Known rows:
9,46,-182,190,226,220,-143,51,216,-3,-202,48,-332,-60,-55,-348,71,-77,-36,-10,117,11,15,-30,183,354,-17: z843
-76,201,-253,-147,-238,-57,-239,-86,-130,68,188,-124,326,-35,160,69,326,171,112,292,33,48,-18,74,259,-21,137: z890
-51,-30,136,-257,-46,45,190,-10,-161,5,-48,-167,95,46,-128,-5,30,-47,-33,-30,-53,108,-80,32,-179,-195,-198: z692
141,347,23,-9,439,204,-23,61,-13,1,-5,-319,19,2,27,-460,-109,-100,-40,-59,279,311,221,239,170,106,331: z434
-7,9,-224,-279,-231,-31,126,153,-280,-104,-75,-117,110,172,138,174,82,2,-119,-31,-90,131,180,-233,-517,-151,-252: z211
-178,205,331,12,-108,21,423,71,23,23,-93,36,176,108,-43,-42,-13,77,-21,54,-380,-73,-4,86,117,-30,-241: z822
-146,141,-130,-315,-387,227,-113,18,-224,3,105,-56,-28,0,307,319,119,148,42,355,190,8,-25,-79,-16,-65,56: z53
-117,-290,194,138,-136,-153,34,-97,-89,-83,89,120,-323,-74,-113,-13,-75,-21,112,-45,143,-232,-158,-13,-28,-233,16: z54
352,-231,226,117,295,-394,161,-422,334,341,-84,65,108,-46,-437,-365,26,-208,141,-199,41,0,58,-131,279,-74,-22: z733
13,-16,179,-114,121,-106,-70,-77,-74,227,89,44,60,-15,-178,-7,-47,96,-120,-141,79,121,47,142,17,46,166: z238
154,54,-41,-22,105,-271,-142,32,-82,27,91,57,159,65,93,94,-112,-79,33,-18,-110,161,306,-38,-164,23,-46: z412
-135,-57,-266,48,-127,-96,-440,255,-273,-357,32,365,-144,219,178,293,-83,-89,-91,15,-136,26,120,-160,-203,-8,44: z57
75,-110,77,108,293,152,84,-83,193,82,111,103,-339,-130,-82,-378,-236,168,-292,-200,313,-31,258,160,100,295,194: z986
43,-197,-243,-86,-53,365,-141,-70,173,-334,-279,-36,-95,-28,341,253,188,-122,-137,-297,259,-106,-393,-331,-250,-33,350: z279
7,-215,211,-34,-240,-131,-335,29,-39,32,105,-25,-97,-39,-169,169,64,-12,225,46,160,-40,-214,-13,-138,-162,-282: z817
71,-75,-80,-394,-228,5,301,165,-360,-153,-90,-12,-108,72,78,291,-316,-101,0,82,-236,77,218,-271,-651,-142,-416: z278
-28,102,-68,249,211,39,-113,158,76,-63,-57,39,-102,-107,15,-297,-141,37,11,75,-22,18,116,69,180,324,-76: z439
-86,155,-250,-77,-298,45,-266,-48,-73,129,311,-179,349,27,187,132,211,147,-4,253,87,-16,-55,46,308,-169,107: z690
-158,296,147,390,103,176,75,128,196,-226,-74,262,-159,45,100,-287,-75,97,-63,203,-128,-79,190,111,437,278,-11: z567
-74,104,-234,-317,-313,190,246,-129,-169,191,161,-330,356,80,-76,63,92,192,-68,171,-13,83,-19,36,114,-213,-29: z68
53,-117,-341,-174,-26,84,104,39,-12,-130,-56,-13,-3,182,61,148,-92,-100,25,4,-258,68,285,-210,-294,-40,-450: z701
-77,-83,-102,-402,-147,195,57,-87,-39,10,113,-198,124,-19,98,231,13,136,-142,89,178,-86,-69,-19,-25,-73,-18: z665
-79,218,-40,189,-23,161,-17,73,59,-85,15,-45,-175,-45,51,-279,71,31,-125,-14,101,127,17,101,207,112,154: z846
-241,331,-127,33,-159,97,-168,24,68,26,169,-22,248,73,203,244,210,111,15,417,-127,-63,41,36,443,76,72: z604
-143,147,-59,-173,84,17,-418,160,-262,-98,28,-200,203,39,195,-61,63,-136,220,18,96,202,-131,124,16,-195,113: z538

Facts:
z105 | ζ lazor
z129 | κ z457 | ζ draflade | ρ skebror | Δ c
z146 | κ z361 | ζ gregrur | ρ skebror | Π z910 | Δ a
z170 | κ z238 | ζ gregrur | Π z279
z171 | κ z170 | ζ gregrur | ρ brinom | Π z278 | Δ b
z174 | κ z510 | ζ gregrur | Π z626 | Δ b
z191 | ζ gregrur
z192 | κ z361 | ζ gregrur | ρ mozer | Δ d
z193 | κ z191 | ζ gregrur | ρ plikle | Π z46 | Δ b
z204 | κ z238 | ζ lazor | Π z625
z205 | κ z510 | ζ draflade | ρ brinom | Π z240 | Δ b
z211 | κ z696 | ζ draflade | ρ vador | Π z846 | Δ c
z215 | κ z170 | ζ lazor | ρ vador | Π z251 | Δ c
z238 | ζ lazor
z240 | κ z510 | ζ lazor | ρ plimul | Π z665 | Δ a
z251 | κ z170 | ζ draflade | ρ brelato | Π z58 | Δ a
z261 | κ z170 | ζ gregrur | Π z394 | Δ a
z266 | κ z817 | ζ gregrur | ρ totuk | Π z382 | Δ c
z268 | κ z204 | ζ gregrur | Π z57 | Δ a
z271 | κ z346 | ζ lazor | ρ totuk | Π z604 | Δ e
z278 | κ z170 | ζ draflade | Π z53 | Δ c
z279 | κ z238 | ζ gregrur | ρ vador | Δ e
z282 | κ z105 | ζ gregrur | ρ mozer | Π z606 | Δ e
z283 | ζ draflade
z297 | κ z692 | ζ gregrur | ρ brinom | Δ a
z311 | κ z822 | ζ gregrur | ρ kikun | Π z789 | Δ c
z314 | κ z238 | ζ gregrur | ρ nizon | Π z54 | Δ c
z321 | κ z576 | ζ gregrur | ρ vuru | Π z718 | Δ b
z346 | ζ gregrur
z347 | κ z204 | ζ draflade | Δ c
z360 | κ z105 | ζ gregrur | ρ vador | Π z282 | Δ b
z361 | κ z979 | ζ lazor | Π z674
z382 | κ z817 | ζ lazor | ρ plikle | Δ b
z384 | κ z170 | ζ gregrur | ρ skebror | Π z569 | Δ c
z391 | κ z576 | ζ draflade | ρ nizon | Π z435 | Δ c
z393 | ζ draflade
z394 | κ z170 | ζ draflade | ρ vuru | Π z215 | Δ e
z396 | κ z711 | ζ gregrur | ρ plimul | Δ b
z412 | κ z692 | ζ lazor | ρ skebror | Π z297 | Δ c
z417 | κ z576 | ζ gregrur | ρ kikun | Π z637 | Δ b
z425 | κ z510 | ζ gregrur | ρ skebror | Π z205 | Δ e
z426 | κ z204 | ζ lazor | Π z347 | Δ d
z434 | κ z538 | ζ lazor | ρ brinom | Δ b
z435 | κ z576 | ζ lazor | ρ vador | Π z733 | Δ d
z439 | κ z692 | ζ gregrur | ρ vuru | Π z412 | Δ b
z457 | κ z979 | ζ gregrur | Π z696
z46 | κ z191 | ζ lazor | ρ mozer | Δ e
z460 | κ z170 | ζ draflade | Π z384 | Δ e
z468 | κ z346 | ζ draflade | ρ brinom | Δ b
z5 | κ z85 | ζ gregrur | ρ skebror | Π z566 | Δ a
z510 | κ z238 | ζ gregrur | Π z204
z53 | κ z170 | ζ gregrur | ρ kikun | Π z87 | Δ d
z538 | κ z105 | ζ gregrur | Π z360
z54 | κ z238 | ζ gregrur | ρ totuk | Π z170 | Δ a
z566 | κ z85 | ζ gregrur | ρ vador | Π z870 | Δ d
z567 | κ z822 | ζ gregrur | ρ plikle | Π z736 | Δ b
z569 | κ z170 | ζ gregrur | Δ a
z57 | κ z204 | ζ gregrur | ρ totuk | Π z426 | Δ c
z576 | κ z393 | ζ draflade | Π z643
z58 | κ z170 | ζ gregrur | ρ mozer | Π z171 | Δ b
z604 | κ z346 | ζ gregrur | ρ stibrubu | Π z999 | Δ d
z606 | κ z105 | ζ gregrur | Δ c
z625 | κ z238 | ζ gregrur | ρ kikun | Π z314 | Δ e
z626 | κ z510 | ζ lazor | ρ mozer | Π z868 | Δ a
z637 | κ z576 | ζ gregrur | ρ brelato | Π z321 | Δ d
z643 | κ z393 | ζ draflade | ρ skebror | Δ a
z665 | κ z510 | ζ draflade | Π z986 | Δ d
z674 | κ z979 | ζ lazor | ρ vuru | Π z457 | Δ d
z68 | κ z457 | ζ draflade | ρ mozer | Π z129 | Δ d
z690 | κ z696 | ζ gregrur | ρ skebror | Π z211 | Δ d
z692 | ζ draflade
z696 | κ z979 | ζ gregrur
z70 | κ z191 | ζ gregrur | Π z193 | Δ d
z701 | κ z393 | ζ draflade | ρ totuk | Π z711 | Δ c
z711 | κ z393 | ζ draflade | Π z576
z718 | κ z576 | ζ lazor | ρ stibrubu | Π z391 | Δ a
z733 | κ z576 | ζ lazor | Δ a
z736 | κ z822 | ζ gregrur | ρ vuru | Δ c
z789 | κ z822 | ζ gregrur | ρ brinom | Π z95 | Δ b
z817 | κ z283 | ζ gregrur
z822 | κ z346 | ζ draflade | Π z85
z843 | κ z711 | ζ gregrur | ρ vador | Π z396 | Δ b
z846 | κ z696 | ζ gregrur | ρ kikun | Δ b
z85 | κ z346 | ζ draflade | Π z468
z868 | κ z510 | ζ draflade | ρ kikun | Π z425 | Δ a
z87 | κ z170 | ζ lazor | ρ totuk | Π z460 | Δ a
z870 | κ z85 | ζ gregrur | ρ kikun | Δ a
z890 | κ z979 | ζ gregrur | ρ brelato | Π z361 | Δ d
z910 | κ z361 | ζ lazor | Π z192 | Δ c
z95 | κ z822 | ζ gregrur | ρ stibrubu | Π z972 | Δ a
z972 | κ z822 | ζ lazor | Π z567 | Δ b
z973 | κ z191 | ζ gregrur | ρ vador | Π z70 | Δ d
z979 | ζ lazor
z986 | κ z510 | ζ lazor | ρ totuk | Δ b
z999 | κ z346 | ζ gregrur | Π z822 | Δ c

Rows:
-15,-321,-221,91,93,290,-166,-78,393,-207,-159,-49,-106,-157,315,249,96,4,-219,-463,218,-303,-401,-46,-54,80,411  z425
144,-372,178,57,18,-128,522,-289,77,152,-91,-101,-81,-3,-332,-136,-102,-149,61,-125,-214,-163,-166,-20,-14,-116,-150  z643
-30,177,-94,182,-108,-271,-253,285,-35,-326,-63,226,143,74,190,272,-79,-57,195,116,-278,16,241,-108,-85,-49,-233  z999
74,-90,-198,27,70,293,-160,38,237,-237,-280,-93,-128,-80,232,323,160,-27,-102,-374,177,-42,-319,-77,-125,53,402  z625
-15,-137,142,214,-214,-321,68,-187,-80,157,186,-55,73,-111,-118,-109,-45,-20,166,-38,-66,-150,-116,9,191,-298,39  z146
262,-247,182,143,263,-339,189,-441,396,408,-30,39,-1,-90,-392,-338,100,-207,123,-176,-2,-98,-5,71,252,65,96  z718
99,-299,230,50,308,-346,142,-279,101,388,56,45,-133,-184,-199,-81,-145,58,-83,-342,195,-231,-19,162,9,17,226  z626
90,-273,-200,-276,120,338,516,-11,81,4,-327,-226,-19,-144,55,241,-46,80,-215,-204,-161,-98,-198,-245,-524,188,-27  z394
-59,298,7,238,-156,-267,-165,301,127,-419,25,280,289,65,433,285,-91,-45,107,282,-474,-51,279,-179,-28,2,-240  z736
162,125,-106,-30,-44,-337,-103,29,-70,94,114,59,286,109,38,-35,-15,5,23,-3,-101,290,338,-103,-139,-88,-60  z910
-5,-72,231,149,-101,-190,2,-33,-12,-23,-4,-84,-125,-41,-66,94,-4,-141,181,-43,129,-144,-153,27,-11,-262,81  z297
-107,150,106,4,-62,420,52,137,-96,-135,57,62,-408,-23,56,-28,-165,36,-235,58,194,34,-21,82,-14,154,71  z171
-62,168,-277,-152,-109,-45,-272,27,-77,39,185,-142,255,54,93,168,220,54,167,289,182,56,-71,-1,217,-35,4  z70
-129,207,138,147,-18,-39,-129,106,83,-66,46,105,145,15,101,21,87,59,93,109,-186,-72,-58,68,209,-69,-121  z346
37,303,254,359,355,-61,317,-7,277,145,-35,263,49,-34,-152,-491,-167,173,-32,85,-160,6,387,301,462,433,82  z972
-74,-185,145,48,-27,-275,201,38,-280,172,-9,110,-276,-201,-142,13,-197,0,251,98,-19,-184,-61,17,-132,-108,-125  z261
56,198,129,-185,211,-105,-126,-58,-125,167,65,-254,231,24,-64,-178,7,-19,112,-63,133,284,31,162,30,-112,179  z105
-63,208,229,90,82,411,447,86,207,-120,-99,-76,-66,89,-5,-175,-161,-26,-208,125,-147,55,135,104,125,100,-109  z468
27,-214,-107,28,-277,-176,-412,192,-78,-164,149,97,-185,47,98,383,-66,-50,348,109,85,-107,179,-148,-329,-114,-459  z266
2,-172,226,-180,-132,37,182,-49,-149,118,7,-169,-4,43,-233,66,-13,37,60,-30,-84,64,-116,33,-210,-167,-326  z283
-103,351,-15,191,-123,-183,-263,310,105,-349,-62,264,116,146,484,291,0,-80,154,232,-331,-10,384,-96,-8,36,-136  z311
-134,-9,63,15,-22,297,115,173,-184,-131,61,153,-452,-93,-47,-150,-239,96,-107,50,67,10,-61,69,-4,172,-74  z58
53,-320,209,-56,75,-96,348,-81,-5,98,-139,-129,-327,-81,-126,79,-47,38,-52,-281,130,-241,-117,90,-299,-78,70  z868
-107,-110,136,-36,150,442,295,93,110,-98,-135,-85,-403,-22,-13,-111,-198,114,-328,-176,202,-27,-68,177,-135,129,30  z205
11,114,-30,148,170,119,-132,158,-17,-140,-49,-12,-278,-65,6,-215,-37,-36,-21,74,142,-12,-51,95,69,259,2  z193
35,-207,213,247,-15,-396,-115,-12,-240,43,-30,314,-93,10,-334,7,-115,-118,188,-55,13,-143,-111,15,41,-158,271  z268
15,-17,137,-91,157,-175,-189,-9,-146,165,40,254,147,88,-382,-118,-20,85,-149,-231,6,166,32,121,108,66,343  z204
-217,-168,17,-31,80,4,-397,130,-3,58,46,83,-93,-118,141,126,29,101,-58,-238,173,-137,-192,115,-46,-5,74  z510

